K_419: [ 29.1  -6.1   4.6  -3.8  25.5  60.3 -41.4  44.9  15.3  -0.1  -9.7  12.6
 -30.3  20.3   1.0  22.3  -9.6 -27.3 -55.0  10.9   3.3  22.3 -29.4 -11.4
  40.4 -10.6  14.0 -62.2  36.3  42.8 -10.4 -17.6  15.9  29.8 -17.7 -31.9
   6.9 -48.1  47.1]
K_49: [ 24.8 -17.4 -14.2 -11.5   7.5  57.0 -54.5  48.6   9.9  31.7   7.9  45.4
 -53.9  -8.0 -18.4  54.9  -5.7 -40.4 -50.7   7.5  26.0   2.3 -21.1 -11.0
  43.8 -18.8   6.3 -37.4  33.8  32.1 -17.4 -23.3   6.8  24.3  -1.5 -37.3
 -16.0 -25.0  34.7]
K_244: [  2.1   1.2  -5.3 -24.5  17.9  76.6 -59.0  56.9   5.2  28.4  -2.4  28.5
 -37.8  12.1  16.2  24.3 -13.1 -13.6 -58.2   2.3  -7.2  25.8 -10.5   6.8
  33.6 -11.5  17.7 -60.2  43.4  41.8  -3.3   7.3  25.3  30.3  -7.6 -18.3
   0.6 -28.4  56.0]
K_393: [ -5.6 -10.5  19.5 -13.1  20.2  79.6 -49.0  59.9  19.1  24.3 -26.0  23.0
 -21.4  -4.8 -14.5  22.4  -3.0 -28.9 -58.7  -3.4   6.1  13.8 -10.8  10.2
  30.5 -17.5  -5.4 -71.3  25.6  39.4 -34.7  -8.0  17.0  38.2 -23.0 -28.6
   4.5 -44.4  58.6]
K_279: [  0.7   6.1  -1.6 -18.9  10.3  87.3 -63.3  46.4  22.3   1.7 -20.1  19.1
 -14.2  11.6  -0.9  22.2  -5.3 -13.1 -46.4   8.2  15.4  14.9 -30.6  -6.1
  42.2 -35.7  10.7 -64.8  38.9  48.4 -19.5 -40.5  19.5  22.5 -27.7  -1.0
 -17.3 -26.2  54.8]
K_299: [ 11.4  15.4  13.4  -9.5  11.2  69.9 -43.9  68.7  23.9  13.3 -11.9  12.3
 -25.7  13.5   7.2  32.3   2.2 -27.9 -76.6   7.0   3.1  23.3 -15.2  -7.5
  27.6 -13.4  16.2 -53.5  44.0  45.8 -17.5 -10.8  15.2  17.6 -22.6 -24.2
  11.6 -36.6  47.8]
K_252: [  8.4  -1.1   4.9  -6.1  21.7  72.5 -51.5  56.4   7.0  12.3 -11.2  32.3
 -26.3  18.5  18.2  33.4  -1.6 -45.0 -64.8  13.0  14.5  28.5 -12.1  -5.7
  41.2 -13.6  34.2 -60.5  21.5  43.8 -26.1 -33.2  17.2  15.8  -2.2 -22.2
   6.1 -34.0  37.7]
K_251: [ 10.5  -1.9  16.4  -8.9  14.8  64.6 -42.1  61.7  20.3  16.7 -34.7  10.9
 -32.3  23.1 -10.3  39.9   4.7 -22.6 -71.6  -8.2   8.6  -8.8 -32.1   5.3
  14.9  -4.2  -0.3 -72.3  40.1  52.5 -27.0  -9.9   6.5  20.5 -21.7 -28.1
  -4.4 -49.7  49.7]
where: [14.8]
K_251, 4
where: [-18.4]
K_49, 14
where: [-40.4]
K_49, 17

K_920: [ 70.8 -14.4  27.0 -20.7 -18.3  -4.6 -36.8 -52.7 -12.7]
K_645: [ 70.8 -14.8  27.0 -20.7 -18.3  -4.6 -36.8 -36.9 -13.7]
K_797: [ 64.2  18.4  43.1 -14.7 -26.9  -8.4 -29.5  44.9  -9.6]
K_866: [-36.8 -19.3 -31.1  10.4  13.1   8.2  15.3 -59.3  10.9]
K_219: [ 70.0  12.7  41.7 -17.5 -26.6  -8.7 -33.5  32.7 -12.3]
where: [-8.4]
K_797, 5
where: [-14.7]
K_797, 3
where: [-19.3]
K_866, 1

